Below is a small trained network, with its code and all its weights. Each question gives an input and a target symbol and asks what happens when units are switched off, that is, made to give their printed mean instead of their output.

import numpy as np


def w(rows, s, z=0):
    codes = np.array(rows[::2]) - 128.0
    scale = np.full(codes.shape[1], s)
    scale[-1] = z or s
    return codes * scale


def norm(h):
    return h / np.sqrt((h * h).mean(-1, keepdims=True) + 1e-5)


def f(y):
    return np.maximum(y, 0)


def softmax(a):
    e = np.exp(a - a.max(-1, keepdims=True))
    return e / e.sum(-1, keepdims=True)


def log_softmax(a):
    a = a - a.max(-1, keepdims=True)
    return a - np.log(np.exp(a).sum(-1, keepdims=True))


def net(x, mask):
    ids = ['ΓΔΛΣβεζθμπτφω'.index(c) for c in x.split()]
    T = len(ids)
    res = E[ids] + P[:T]
    u = 0
    for l in range(2):
        r = norm(res)
        for j in range(3):
            rows = slice(2 * j, 2 * j + 2)
            q, k, v = (r @ M[l][rows].T for M in (Q, K, V))
            z = softmax(np.where(np.tri(T) > 0, q @ k.T / 2**0.5, -1e9)) @ v
            o = O[l][rows]
            res = res + np.where(mask[u + j], z, o[:, -1]) @ o[:, :-1]
        u += 3
        y = f(norm(res) @ A[l][:, :-1].T + A[l][:, -1])
        res = res + np.where(mask[u : u + 8], y, B[l][:, -1]) @ B[l][:, :-1]
        u += 8
    return log_softmax(norm(res)[-1] @ U[:, :-1].T + U[:, -1])


Q, K, V, O, A, B = {}, {}, {}, {}, {}, {}
E = w([
[107,48,84],'Γ',
[103,80,241],'Δ',
[80,65,117],'Λ',
[219,208,128],'Σ',
[93,58,81],'β',
[110,112,102],'ε',
[83,96,111],'ζ',
[98,52,85],'θ',
[229,201,139],'μ',
[230,194,142],'π',
[69,116,33],'τ',
[79,100,44],'φ',
[102,80,251],'ω',
],0.014)
P = w([
[78,165,195],'0',
[4,47,83],'1',
[143,134,200],'2',
[148,162,73],'3',
[89,81,135],'4',
[147,128,204],'5',
[151,154,84],'6',
[85,81,134],'7',
[155,122,83],'8',
[146,166,79],'9',
[82,82,135],'10',
[145,120,221],'11',
[133,183,72],'12',
[94,76,140],'13',
],0.02)
Q[0] = w([
[195,224,235],'L0H0',
[32,112,87],'L0H0',
[101,97,153],'L0H1',
[77,142,161],'L0H1',
[4,106,163],'L0H2',
[145,84,111],'L0H2',
],0.023)
K[0] = w([
[180,99,209],'L0H0',
[128,117,1],'L0H0',
[106,96,146],'L0H1',
[161,110,178],'L0H1',
[115,90,94],'L0H2',
[128,84,171],'L0H2',
],0.022)
V[0] = w([
[81,157,48],'L0H0',
[140,132,146],'L0H0',
[212,2,144],'L0H1',
[187,39,142],'L0H1',
[82,1,80],'L0H2',
[164,236,163],'L0H2',
],0.0075)
O[0] = w([
[13,98,84,180],'L0H0',
[158,128,143,113],'L0H0',
[22,204,41,133],'L0H1',
[47,183,59,133],'L0H1',
[1,204,38,253],'L0H2',
[224,66,204,24],'L0H2',
],0.0052,0.0054)
A[0] = w([
[194,65,72,164],'L0N0',
[89,236,157,89],'L0N1',
[130,201,124,192],'L0N2',
[205,158,3,92],'L0N3',
[116,168,125,2],'L0N4',
[141,253,155,106],'L0N5',
[119,34,98,177],'L0N6',
[180,197,103,61],'L0N7',
],0.025,0.005)
B[0] = w([
[82,118,71,196],'L0N0',
[151,100,101,223],'L0N1',
[150,119,99,185],'L0N2',
[181,82,1,222],'L0N3',
[131,103,114,140],'L0N4',
[171,152,71,187],'L0N5',
[138,112,95,254],'L0N6',
[78,84,105,154],'L0N7',
],0.055,0.0088)
Q[1] = w([
[250,133,145],'L1H0',
[125,93,173],'L1H0',
[29,126,124],'L1H1',
[188,2,109],'L1H1',
[188,118,155],'L1H2',
[178,78,76],'L1H2',
],0.036)
K[1] = w([
[160,75,5],'L1H0',
[134,106,131],'L1H0',
[72,102,252],'L1H1',
[195,38,73],'L1H1',
[140,90,73],'L1H2',
[54,211,115],'L1H2',
],0.036)
V[1] = w([
[149,124,165],'L1H0',
[78,72,160],'L1H0',
[193,87,255],'L1H1',
[53,55,108],'L1H1',
[31,198,40],'L1H2',
[90,113,115],'L1H2',
],0.024)
O[1] = w([
[94,134,91,102],'L1H0',
[132,80,95,119],'L1H0',
[250,132,114,67],'L1H1',
[96,118,61,170],'L1H1',
[127,83,230,251],'L1H2',
[152,102,162,180],'L1H2',
],0.025,0.022)
A[1] = w([
[111,145,203,72],'L1N0',
[3,149,145,157],'L1N1',
[167,231,41,253],'L1N2',
[48,222,144,85],'L1N3',
[72,144,79,78],'L1N4',
[23,251,182,84],'L1N5',
[154,127,206,70],'L1N6',
[61,215,2,180],'L1N7',
],0.024,0.0048)
B[1] = w([
[134,105,75,158],'L1N0',
[112,202,122,242],'L1N1',
[114,185,1,216],'L1N2',
[182,132,216,146],'L1N3',
[176,131,124,195],'L1N4',
[193,186,227,157],'L1N5',
[120,142,188,158],'L1N6',
[203,134,97,255],'L1N7',
],0.055,0.0084)
U = w([
[55,144,115,71],'Γ',
[209,116,188,41],'Δ',
[50,9,103,86],'Λ',
[141,181,146,120],'Σ',
[43,140,110,79],'β',
[180,197,49,254],'ε',
[210,65,109,118],'ζ',
[48,140,111,103],'θ',
[144,184,151,132],'μ',
[147,191,158,213],'π',
[53,144,109,44],'τ',
[45,146,103,78],'φ',
[193,122,173,8],'ω',
],0.016,0.005)

Each question gives the input, a string of symbols that net reads in full, and the target symbol t.
The units are the heads (2 rows each of Q, K, V and O) and the neurons (one row each of A and B). Each row of codes is followed by its name. A weight is (code - 128) times the scale printed after its matrix; where a second scale follows, it is the last column's (O, A, B and U).
mask holds one flag per unit, layer by layer, with each layer's heads first. A switched-off unit (its flag False) gives its mean, the last column of its rows in O or B, instead of its output. The means were averaged over made-up inputs and are rounded, as every weight is.
A unit's drop is (log p(t) with every unit on - log p(t) with that unit switched off) / (log p(t) with every unit on - log p(t) with every unit switched off).
The circuit of an input: a set's keep is (log p(t) with only the set's units on - log p(t) with every unit switched off) / (log p(t) with every unit on - log p(t) with every unit switched off). Starting from the 12 units with the biggest drops (on a tie, the unit counted first), units are removed one at a time, each time the one whose removal leaves the highest keep (on an exact tie, the one counted first), for as long as the keep stays at least 0.8.
circuit, biggest first: the units of the circuit, biggest drop first
most important unit: the unit with the biggest drop
top k neurons: the k neurons with the biggest drops, biggest first
top k neurons in layer l: the k neurons of layer l with the biggest drops, biggest first
which heads matter: for each layer, one digit per head in row order, 1 if its drop is at least 0.15 and else 0, layers parted by /
input ζ φ Λ ζ Γ, target ζ: circuit, biggest first -> L0N3; L1N2
input ζ Λ ε β π Δ Δ θ Δ Γ Σ ω β π, target ζ: which heads matter -> 011 / 110
input ζ ε ζ π Δ ω Δ ζ Δ Δ θ Λ ε β, target ζ: circuit, biggest first -> L0N3; L1N2
input Δ Λ ζ μ ζ ε φ β Λ π φ β ζ π, target Δ: top 4 neurons in layer 0 -> L0N3; L0N0; L0N6; L0N2
input ζ π Λ ζ π ζ Λ ζ Λ Σ π Λ ζ Γ, target ζ: top 4 neurons -> L0N0; L0N3; L0N6; L0N5
input π ζ φ ζ ζ, target π: top 2 neurons -> L0N3; L0N5
input π θ ζ ζ Λ ζ ζ π, target π: top 2 neurons -> L0N3; L0N6
input π ε μ τ ω π β Δ, target π: top 3 neurons -> L0N3; L0N6; L0N0
input Λ θ ζ τ ζ, target Λ: which heads matter -> 011 / 010
input Λ β θ Λ φ, target Λ: top 4 neurons -> L0N3; L0N5; L0N0; L0N6
input π Λ θ Λ τ ε ε μ π Λ ζ π φ β, target π: most important unit -> L0N0
input ε Λ Λ μ Δ Δ, target Δ: circuit, biggest first -> L0N0; L0N3; L1N6
input Λ ζ ζ, target ζ: top 2 neurons in layer 0 -> L0N1; L0N3
input ζ ζ ε ε ω Λ φ Λ ε Λ μ, target ζ: top 3 neurons in layer 0 -> L0N3; L0N0; L0N5
input Λ π Λ Δ ε, target Λ: top 2 neurons -> L0N3; L0N5
input Λ ζ Λ Λ β, target Λ: top 3 neurons -> L0N3; L0N0; L0N5
input θ Λ Λ ζ ω Λ ζ, target ζ: top neuron in layer 0 -> L0N3
input π Λ ε ε φ Λ Λ ε, target π: top 2 neurons in layer 0 -> L0N3; L0N6
input ζ ζ ε Γ Λ π Λ ζ π Δ ε, target ζ: top 3 neurons in layer 0 -> L0N5; L0N3; L0N0
input ζ Λ ζ Λ ε Δ, target Δ: top 3 neurons in layer 0 -> L0N3; L0N0; L0N1
input ζ Λ ζ Λ θ, target ζ: top 2 neurons in layer 0 -> L0N0; L0N6
input Δ ζ ζ φ π ζ ε ζ, target Δ: which heads matter -> 011 / 010
input Λ β Λ Δ ζ ε π θ π ε μ, target Λ: top 2 neurons -> L0N5; L0N0
input Λ β θ θ ε β ζ Γ Δ ζ Λ, target Λ: circuit, biggest first -> L0N3; L1N7; L1N2
input π τ ζ θ θ, target π: top 2 neurons -> L0N3; L0N1
input π π Λ Λ ε, target π: which heads matter -> 001 / 000
input Λ Σ θ ζ Λ τ ζ Δ, target Λ: most important unit -> L0N3
